Here is a tiny trained network, its code and every weight. The questions are about switching its units off for an input and a class, where a switched-off unit gives its printed mean instead of its output.

import numpy as np


def w(rows, s, z=0):
    codes = np.array(rows[::2]) - 128.0
    scale = np.full(codes.shape[1], s)
    scale[-1] = z or s
    return codes * scale


def norm(h):
    return h / np.sqrt((h * h).mean(-1, keepdims=True) + 1e-5)


def f(y):
    return np.maximum(y, 0)


def log_softmax(a):
    a = a - a.max(-1, keepdims=True)
    return a - np.log(np.exp(a).sum(-1, keepdims=True))


def net(x, mask):
    res = np.array(x, float).reshape(1, 4) / 4 @ E
    u = 0
    for l in range(4):
        y = f(norm(res) @ A[l][:, :-1].T + A[l][:, -1])
        res = res + np.where(mask[u : u + 6], y, B[l][:, -1]) @ B[l][:, :-1]
        u += 6
    return log_softmax(norm(res)[-1] @ U[:, :-1].T + U[:, -1])


A, B = {}, {}
E = w([
[113,193,24,12,110,182,113,207,161],'x0',
[166,98,167,158,122,224,82,213,223],'x1',
[179,89,123,62,26,148,72,62,103],'x2',
[165,170,253,124,194,113,206,75,37],'x3',
],0.0014)
A[0] = w([
[92,148,134,184,214,85,176,142,125,2],'L0N0',
[156,140,202,175,169,194,154,173,130,47],'L0N1',
[80,161,103,158,199,4,180,86,88,180],'L0N2',
[161,24,202,194,58,108,63,52,138,105],'L0N3',
[126,135,130,126,129,125,130,127,132,99],'L0N4',
[193,135,141,108,89,178,88,144,164,61],'L0N5',
],0.0018,0.0014)
B[0] = w([
[95,126,135,223,136,90,61,194,123,170],'L0N0',
[72,140,126,133,167,33,90,73,138,175],'L0N1',
[49,65,160,161,128,97,109,84,68,251],'L0N2',
[107,129,117,253,61,243,184,136,84,228],'L0N3',
[124,134,126,133,124,124,133,129,125,128],'L0N4',
[51,134,155,151,154,127,183,115,120,169],'L0N5',
],0.0021,0.002)
A[1] = w([
[159,198,171,66,162,111,187,106,98,112],'L1N0',
[197,119,233,172,210,163,143,181,194,49],'L1N1',
[202,153,191,106,163,171,109,203,178,20],'L1N2',
[122,120,70,72,125,30,120,87,117,56],'L1N3',
[108,168,68,103,124,215,115,255,230,115],'L1N4',
[121,181,81,45,140,172,147,228,154,8],'L1N5',
],0.0024,0.0017)
B[1] = w([
[121,140,61,103,62,209,97,117,170,180],'L1N0',
[27,215,70,3,166,56,115,133,121,193],'L1N1',
[31,163,111,7,143,135,158,79,121,159],'L1N2',
[92,129,160,29,192,79,126,122,149,166],'L1N3',
[245,151,120,150,36,222,80,74,118,252],'L1N4',
[242,61,109,245,14,207,21,134,176,184],'L1N5',
],0.0024)
A[2] = w([
[132,126,128,128,130,128,132,130,130,114],'L2N0',
[117,121,135,158,198,74,166,167,132,6],'L2N1',
[80,30,2,184,72,107,113,127,210,106],'L2N2',
[139,119,201,167,213,144,167,185,184,76],'L2N3',
[235,96,86,55,72,146,96,142,162,61],'L2N4',
[101,88,38,67,84,32,108,87,94,113],'L2N5',
],0.0029,0.0013)
B[2] = w([
[125,132,125,129,128,125,125,127,132,128],'L2N0',
[107,119,132,187,121,72,77,187,152,168],'L2N1',
[209,251,111,28,120,223,147,138,109,253],'L2N2',
[104,156,49,120,123,32,59,177,116,173],'L2N3',
[116,115,128,224,144,49,86,172,138,240],'L2N4',
[64,198,157,43,209,95,131,155,163,215],'L2N5',
],0.0028,0.0025)
A[3] = w([
[148,136,185,108,136,86,171,73,75,100],'L3N0',
[196,115,86,86,56,150,110,124,125,84],'L3N1',
[172,123,126,69,94,129,136,109,118,42],'L3N2',
[157,4,191,161,100,135,140,82,128,2],'L3N3',
[135,123,96,133,115,156,125,147,156,104],'L3N4',
[129,125,135,121,139,136,126,138,154,98],'L3N5',
],0.0039,0.0009)
B[3] = w([
[189,146,102,136,72,236,129,173,176,215],'L3N0',
[166,156,104,222,160,101,56,215,175,255],'L3N1',
[104,132,104,127,151,114,87,170,172,168],'L3N2',
[132,178,163,135,102,210,254,36,18,180],'L3N3',
[170,137,117,132,107,144,111,118,125,188],'L3N4',
[128,136,116,115,118,119,116,107,111,136],'L3N5',
],0.0029,0.0027)
U = w([
[149,3,133,107,135,102,166,124,172,32],'0',
[67,118,154,178,185,32,120,154,121,159],'1',
[152,2,139,102,134,90,154,123,163,1],'2',
[200,143,88,151,87,173,62,164,183,171],'3',
[150,114,170,168,98,170,198,65,72,166],'4',
[96,160,111,9,150,113,133,109,132,139],'5',
],0.0095,0.0042)

Each question gives the input, the list of numbers given to net, and the class t.
The units are the neurons (one row each of A and B). Each row of codes is followed by its name. A weight is (code - 128) times the scale printed after its matrix; where a second scale follows, it is the last column's (A, B and U).
mask holds one flag per neuron, layer by layer. A switched-off neuron (its flag False) gives its mean, the last column of its row in B, instead of its output. The means were averaged over made-up inputs and are rounded, as every weight is.
A unit's drop is (log p(t) with every unit on - log p(t) with that unit switched off) / (log p(t) with every unit on - log p(t) with every unit switched off).
The circuit of an input: a set's keep is (log p(t) with only the set's units on - log p(t) with every unit switched off) / (log p(t) with every unit on - log p(t) with every unit switched off). Starting from the 12 units with the biggest drops (on a tie, the unit counted first), units are removed one at a time, each time the one whose removal leaves the highest keep (on an exact tie, the one counted first), for as long as the keep stays at least 0.8.
units of the circuit, in order: the units of the circuit, biggest drop first
k most important neurons: the k neurons with the biggest drops, biggest first
top k neurons in layer l: the k neurons of layer l with the biggest drops, biggest first
drop when u is switched off: that unit's drop, to one decimal
input [1,2,6,1], class 4: top 2 neurons in layer 1 : (L1N0; L1N5)
input [-3,-6,7,-4], class 5: units of the circuit, in order : (L2N5)
input [-1,7,-4,0], class 5: units of the circuit, in order : (L1N1; L1N2; L3N1)
input [-3,-1,3,-1], class 4: 2 most important neurons : (L0N3; L3N3)
input [-3,-1,6,1], class 4: units of the circuit, in order : (L3N3; L2N2)
input [1,7,-5,6], class 1: 2 most important neurons : (L0N1; L2N2)
input [-1,-8,4,2], class 5: 2 most important neurons : (L2N5; L3N0)
input [-4,3,1,3], class 4: 2 most important neurons : (L0N3; L2N2)
input [0,-7,6,-8], class 5: units of the circuit, in order : (L2N5; L1N3)
input [4,7,1,8], class 5: units of the circuit, in order : (L1N1; L1N2)
input [-6,4,0,-1], class 4: top 2 neurons in layer 2 : (L2N5; L2N4)
input [1,-5,-7,-7], class 5: top 2 neurons in layer 0 : (L0N2; L0N3)
input [-4,-4,3,-7], class 5: 2 most important neurons : (L2N5; L1N4)
input [-6,5,6,1], class 4: most important neuron : (L3N3)
input [3,8,-4,8], class 5: top 2 neurons in layer 1 : (L1N1; L1N2)
input [-8,8,-3,-1], class 1: top 3 neurons in layer 1 : (L1N1; L1N4; L1N5)
input [-1,-4,2,-1], class 5: drop when L2N5 is switched off : 0.4
input [-7,1,8,-3], class 4: drop when L3N3 is switched off : 0.5
input [2,5,-4,3], class 5: drop when L0N1 is switched off : 0.2
input [1,-7,-3,-6], class 5: most important neuron : (L2N2)
